Here is a tiny trained network, its code and every weight. The questions are about switching its units off for an input and a target symbol, where a switched-off unit gives its printed mean instead of its output.

import numpy as np


def w(rows, s, z=0):
    codes = np.array(rows[::2]) - 128.0
    scale = np.full(codes.shape[1], s)
    scale[-1] = z or s
    return codes * scale


def norm(h):
    return h / np.sqrt((h * h).mean(-1, keepdims=True) + 1e-5)


def f(y):
    return y / 2 * (1 + np.tanh(0.7978845608 * (y + 0.044715 * y**3)))


def softmax(a):
    e = np.exp(a - a.max(-1, keepdims=True))
    return e / e.sum(-1, keepdims=True)


def log_softmax(a):
    a = a - a.max(-1, keepdims=True)
    return a - np.log(np.exp(a).sum(-1, keepdims=True))


def net(x, mask):
    ids = ['δεζμπσ'.index(c) for c in x.split()]
    T = len(ids)
    res = E[ids] + P[:T]
    u = 0
    for l in range(3):
        q, k, v = (norm(res) @ M[l].T for M in (Q, K, V))
        z = softmax(np.where(np.tri(T) > 0, q @ k.T / 2**0.5, -1e9)) @ v
        res = res + np.where(mask[u], z, O[l][:, -1]) @ O[l][:, :-1]
        u += 1
        y = f(norm(res) @ A[l][:, :-1].T + A[l][:, -1])
        res = res + np.where(mask[u : u + 4], y, B[l][:, -1]) @ B[l][:, :-1]
        u += 4
    return log_softmax(norm(res)[-1] @ U[:, :-1].T + U[:, -1])


Q, K, V, O, A, B = {}, {}, {}, {}, {}, {}
E = w([
[139,103,79,78],'δ',
[200,144,70,179],'ε',
[123,189,73,106],'ζ',
[137,105,85,80],'μ',
[88,110,171,2],'π',
[79,80,136,87],'σ',
],0.0097)
P = w([
[107,114,253,105],'0',
[163,106,108,119],'1',
[156,109,112,129],'2',
[149,112,120,128],'3',
[146,105,128,131],'4',
[139,114,122,133],'5',
[136,114,129,130],'6',
[134,104,132,135],'7',
[128,113,135,130],'8',
[135,100,146,137],'9',
[129,102,151,136],'10',
[123,106,154,133],'11',
[122,100,159,133],'12',
],0.0063)
Q[0] = w([
[3,135,118,130],'0.h1',
[27,56,200,103],'0.h1',
],0.0054)
K[0] = w([
[123,108,166,193],'0.h1',
[99,1,145,38],'0.h1',
],0.0068)
V[0] = w([
[53,109,65,23],'0.h1',
[150,2,151,54],'0.h1',
],0.0044)
O[0] = w([
[130,170,44,233,253],'0.h1',
[198,66,109,254,184],'0.h1',
],0.0033,0.0025)
A[0] = w([
[106,98,103,3,248],'0.n1',
[190,91,59,183,255],'0.n2',
[103,64,138,109,151],'0.n3',
[150,235,115,89,141],'0.n4',
],0.0057,0.00079)
B[0] = w([
[172,134,121,254,216],'0.n1',
[76,193,155,100,253],'0.n2',
[145,102,79,116,152],'0.n3',
[95,41,105,84,187],'0.n4',
],0.0069,0.0038)
Q[1] = w([
[121,64,33,112],'1.h1',
[156,201,2,175],'1.h1',
],0.0052)
K[1] = w([
[107,23,161,68],'1.h1',
[166,216,254,92],'1.h1',
],0.0046)
V[1] = w([
[34,55,107,182],'1.h1',
[154,186,158,253],'1.h1',
],0.0031)
O[1] = w([
[254,149,106,116,62],'1.h1',
[133,73,82,107,3],'1.h1',
],0.0053,0.00048)
A[1] = w([
[251,165,144,208,156],'1.n1',
[97,3,110,106,255],'1.n2',
[84,223,46,157,253],'1.n3',
[154,155,188,168,96],'1.n4',
],0.0045,0.00082)
B[1] = w([
[219,236,60,127,157],'1.n1',
[147,205,3,61,172],'1.n2',
[167,7,164,180,254],'1.n3',
[121,24,106,124,111],'1.n4',
],0.0038,0.0042)
Q[2] = w([
[212,121,254,200],'2.h1',
[111,208,240,145],'2.h1',
],0.0069)
K[2] = w([
[221,164,32,254],'2.h1',
[72,115,92,207],'2.h1',
],0.0064)
V[2] = w([
[58,148,66,127],'2.h1',
[181,35,62,253],'2.h1',
],0.0054)
O[2] = w([
[186,76,3,8,53],'2.h1',
[56,15,221,202,254],'2.h1',
],0.0046,0.0018)
A[2] = w([
[147,140,178,45,160],'2.n1',
[120,79,169,193,97],'2.n2',
[179,128,131,2,2],'2.n3',
[216,143,169,171,156],'2.n4',
],0.0089,0.0029)
B[2] = w([
[176,100,2,157,110],'2.n1',
[171,150,120,193,254],'2.n2',
[144,108,103,196,133],'2.n3',
[131,142,18,107,197],'2.n4',
],0.0099,0.0042)
U = w([
[82,46,93,114,55],'δ',
[247,155,36,107,251],'ε',
[139,107,138,254,144],'ζ',
[122,54,113,93,96],'μ',
[27,193,135,153,69],'π',
[116,197,118,109,69],'σ',
],0.0072,0.0023)

Each question gives the input, a string of symbols that net reads in full, and the target symbol t.
The units are the heads (2 rows each of Q, K, V and O) and the neurons (one row each of A and B). Each row of codes is followed by its name. A weight is (code - 128) times the scale printed after its matrix; where a second scale follows, it is the last column's (O, A, B and U).
mask holds one flag per unit, layer by layer, with each layer's heads first. A switched-off unit (its flag False) gives its mean, the last column of its rows in O or B, instead of its output. The means were averaged over made-up inputs and are rounded, as every weight is.
A unit's drop is (log p(t) with every unit on - log p(t) with that unit switched off) / (log p(t) with every unit on - log p(t) with every unit switched off).
unit that matters most: the unit with the biggest drop
k most important neurons: the k neurons with the biggest drops, biggest first
k most important neurons of layer l: the k neurons of layer l with the biggest drops, biggest first
drop when u is switched off: that unit's drop, to one decimal
input δ π δ μ π ε ε μ, target ζ: 2 most important neurons => [0.n2; 0.n1]
input π ζ μ σ μ δ μ, target ζ: 2 most important neurons => [0.n4; 0.n2]
input ε μ ζ π σ ζ δ ε π μ δ σ, target π: 4 most important neurons => [1.n3; 1.n2; 0.n1; 0.n2]
input ε ζ μ ζ σ ζ ζ, target π: 3 most important neurons => [0.n1; 0.n4; 0.n2]
input ζ μ σ μ δ μ ε σ σ π, target ε: 3 most important neurons => [1.n1; 2.n4; 0.n3]
input δ μ σ μ δ, target ζ: 3 most important neurons => [0.n2; 0.n4; 0.n3]
input σ δ ζ, target ζ: 3 most important neurons => [0.n2; 0.n4; 2.n4]
input μ π ε ε ε ζ π, target ζ: unit that matters most => 0.n1
input μ σ ζ σ σ ζ, target δ: 2 most important neurons => [0.n4; 2.n2]
input π σ μ π, target ε: 3 most important neurons => [1.n1; 2.n4; 1.n3]
input ε ζ σ σ σ, target π: 3 most important neurons => [0.n1; 0.n2; 1.n3]
input δ ζ π ζ, target μ: 2 most important neurons of layer 2 => [2.n2; 2.n4]
input μ μ σ μ ζ δ μ ζ ζ ζ, target δ: 3 most important neurons of layer 0 => [0.n4; 0.n1; 0.n2]
input δ ε ζ μ μ ε μ ζ π ε ζ, target μ: 3 most important neurons of layer 0 => [0.n4; 0.n1; 0.n2]
input σ ε σ σ π δ π μ ζ, target ζ: 2 most important neurons of layer 2 => [2.n2; 2.n4]
input ε ε μ ζ δ σ ζ, target π: drop when 0.n2 is switched off => 0.6
input ζ μ δ π δ σ, target ε: drop when 2.h1 is switched off => 1.3
input μ δ ε σ δ, target ζ: drop when 0.n3 is switched off => 0.1
